Below is a small trained network, with its code and all its weights. Each question gives an input and a class and asks what happens when units are switched off, that is, made to give their printed mean instead of their output.

import numpy as np


def w(rows, s, z=0):
    codes = np.array(rows[::2]) - 128.0
    scale = np.full(codes.shape[1], s)
    scale[-1] = z or s
    return codes * scale


def norm(h):
    return h / np.sqrt((h * h).mean(-1, keepdims=True) + 1e-5)


def f(y):
    return np.maximum(y, 0)


def log_softmax(a):
    a = a - a.max(-1, keepdims=True)
    return a - np.log(np.exp(a).sum(-1, keepdims=True))


def net(x, mask):
    res = np.array(x, float).reshape(1, 8) / 4 @ E
    u = 0
    for l in range(4):
        y = f(norm(res) @ A[l][:, :-1].T + A[l][:, -1])
        res = res + np.where(mask[u : u + 8], y, B[l][:, -1]) @ B[l][:, :-1]
        u += 8
    return log_softmax(norm(res)[-1] @ U[:, :-1].T + U[:, -1])


A, B = {}, {}
E = w([
[134,126,125,124,135,125,133],'x0',
[98,137,131,126,118,119,116],'x1',
[104,129,143,137,109,130,101],'x2',
[87,35,120,75,82,120,176],'x3',
[113,2,128,206,251,56,97],'x4',
[151,119,133,134,135,138,133],'x5',
[117,126,146,146,108,137,106],'x6',
[131,123,4,140,86,138,27],'x7',
],0.0078)
A[0] = w([
[138,157,71,97,58,208,127,25],'L0N0',
[246,255,170,171,178,94,56,111],'L0N1',
[139,229,123,196,158,75,118,58],'L0N2',
[69,78,127,228,164,46,145,94],'L0N3',
[155,123,111,128,110,89,92,2],'L0N4',
[135,64,103,176,72,160,182,124],'L0N5',
[120,148,167,115,95,155,138,101],'L0N6',
[134,128,202,116,170,121,167,95],'L0N7',
],0.0081,0.0021)
B[0] = w([
[205,137,119,85,160,183,156,229],'L0N0',
[129,147,146,158,68,2,119,252],'L0N1',
[125,75,173,105,65,63,99,195],'L0N2',
[230,109,152,85,203,161,106,253],'L0N3',
[63,67,136,102,69,245,76,145],'L0N4',
[103,124,85,75,128,61,137,180],'L0N5',
[136,171,205,58,197,130,70,178],'L0N6',
[73,193,103,169,163,149,170,201],'L0N7',
],0.0077,0.0057)
A[1] = w([
[222,107,52,162,96,126,47,101],'L1N0',
[188,153,129,90,130,89,97,104],'L1N1',
[166,76,68,115,42,143,50,6],'L1N2',
[115,94,135,113,101,162,135,141],'L1N3',
[119,146,61,158,159,176,36,137],'L1N4',
[117,94,152,158,220,184,112,159],'L1N5',
[131,13,137,62,77,156,216,236],'L1N6',
[160,115,2,191,79,162,87,127],'L1N7',
],0.0085,0.0017)
B[1] = w([
[31,121,6,183,166,137,172,255],'L1N0',
[159,182,89,77,187,176,125,210],'L1N1',
[59,121,170,137,155,116,191,233],'L1N2',
[121,82,52,74,169,19,66,154],'L1N3',
[67,179,68,191,157,115,210,197],'L1N4',
[99,178,165,155,1,199,19,210],'L1N5',
[119,161,122,233,35,33,34,244],'L1N6',
[8,136,163,166,146,148,248,217],'L1N7',
],0.0057,0.0058)
A[2] = w([
[141,78,91,129,199,118,74,93],'L2N0',
[209,158,229,146,123,77,99,130],'L2N1',
[144,52,144,254,219,129,121,171],'L2N2',
[94,142,250,157,141,168,183,31],'L2N3',
[66,110,123,120,87,112,180,250],'L2N4',
[137,162,150,39,46,162,226,86],'L2N5',
[99,95,134,88,49,62,106,172],'L2N6',
[137,95,96,192,11,52,97,205],'L2N7',
],0.0083,0.0011)
B[2] = w([
[145,143,73,121,92,222,115,195],'L2N0',
[128,137,12,152,99,145,173,231],'L2N1',
[179,140,123,47,123,219,104,254],'L2N2',
[116,80,29,165,63,171,254,191],'L2N3',
[192,70,70,187,126,124,157,197],'L2N4',
[191,128,134,94,173,205,69,227],'L2N5',
[156,88,159,118,97,12,108,194],'L2N6',
[213,126,113,167,90,52,154,219],'L2N7',
],0.0075,0.0068)
A[3] = w([
[100,28,107,149,125,124,84,99],'L3N0',
[104,2,135,172,186,154,111,8],'L3N1',
[133,163,91,58,96,239,110,213],'L3N2',
[254,129,81,120,142,94,73,230],'L3N3',
[59,77,82,124,102,120,238,178],'L3N4',
[181,112,211,142,83,136,192,206],'L3N5',
[142,94,98,151,148,71,96,54],'L3N6',
[193,212,175,96,82,165,110,117],'L3N7',
],0.0097,0.0013)
B[3] = w([
[161,147,168,39,139,107,158,170],'L3N0',
[249,197,154,40,182,157,125,166],'L3N1',
[179,92,156,160,203,141,81,254],'L3N2',
[18,160,254,81,68,58,80,255],'L3N3',
[33,191,156,207,175,113,216,213],'L3N4',
[7,111,28,129,124,178,188,165],'L3N5',
[172,165,178,177,90,99,152,169],'L3N6',
[126,25,155,125,164,125,41,202],'L3N7',
],0.0071,0.0095)
U = w([
[224,101,130,88,174,178,72,253],'0',
[79,113,42,190,166,144,221,158],'1',
[153,90,134,126,99,3,152,8],'2',
],0.011,0.00049)

Each question gives the input, the list of numbers given to net, and the class t.
The units are the neurons (one row each of A and B). Each row of codes is followed by its name. A weight is (code - 128) times the scale printed after its matrix; where a second scale follows, it is the last column's (A, B and U).
mask holds one flag per neuron, layer by layer. A switched-off neuron (its flag False) gives its mean, the last column of its row in B, instead of its output. The means were averaged over made-up inputs and are rounded, as every weight is.
A unit's drop is (log p(t) with every unit on - log p(t) with that unit switched off) / (log p(t) with every unit on - log p(t) with every unit switched off).
The circuit of an input: a set's keep is (log p(t) with only the set's units on - log p(t) with every unit switched off) / (log p(t) with every unit on - log p(t) with every unit switched off). Starting from the 12 units with the biggest drops (on a tie, the unit counted first), units are removed one at a time, each time the one whose removal leaves the highest keep (on an exact tie, the one counted first), for as long as the keep stays at least 0.8.
units of the circuit, in order: the units of the circuit, biggest drop first
unit that matters most: the unit with the biggest drop
top k neurons: the k neurons with the biggest drops, biggest first
top k neurons in layer l: the k neurons of layer l with the biggest drops, biggest first
drop when u is switched off: that unit's drop, to one decimal
input [3,-7,4,-8,5,1,-1,-2], class 2: units of the circuit, in order -> L0N1
input [-1,0,-7,5,-7,-7,-4,6], class 0: top 2 neurons -> L0N0; L2N5
input [1,7,7,-5,3,5,-3,-5], class 1: top 3 neurons in layer 0 -> L0N7; L0N5; L0N6
input [0,6,-1,-4,5,2,6,-1], class 0: top 2 neurons -> L0N3; L2N2
input [-5,5,-2,4,-6,7,6,-4], class 0: top 2 neurons -> L2N5; L0N6
input [4,1,6,1,-7,-3,7,-7], class 0: top 4 neurons -> L2N5; L1N7; L0N6; L1N2
input [0,2,-7,3,3,-3,-1,-3], class 0: top 4 neurons -> L0N3; L2N2; L1N7; L1N2
input [-6,2,6,-1,5,7,2,-8], class 1: top 3 neurons -> L2N3; L2N5; L0N7
input [-8,5,0,2,-3,8,-3,-4], class 1: top 2 neurons -> L2N3; L0N3
input [7,-1,2,-7,5,-8,8,4], class 2: top 2 neurons in layer 3 -> L3N3; L3N2
input [-8,3,1,5,-6,-8,-8,-6], class 0: top 3 neurons -> L2N5; L1N7; L1N2
input [0,3,-7,-5,-2,-1,-5,1], class 2: drop when L0N1 is switched off -> 0.5
input [7,6,8,-8,2,3,-4,-2], class 2: drop when L0N1 is switched off -> 0.1
input [0,-5,-3,5,-1,7,2,7], class 1: unit that matters most -> L1N7
input [8,-8,-1,1,-7,-7,-8,-5], class 0: drop when L2N5 is switched off -> 0.6
input [6,-6,-7,-6,-2,-7,7,2], class 2: drop when L0N1 is switched off -> 1.6
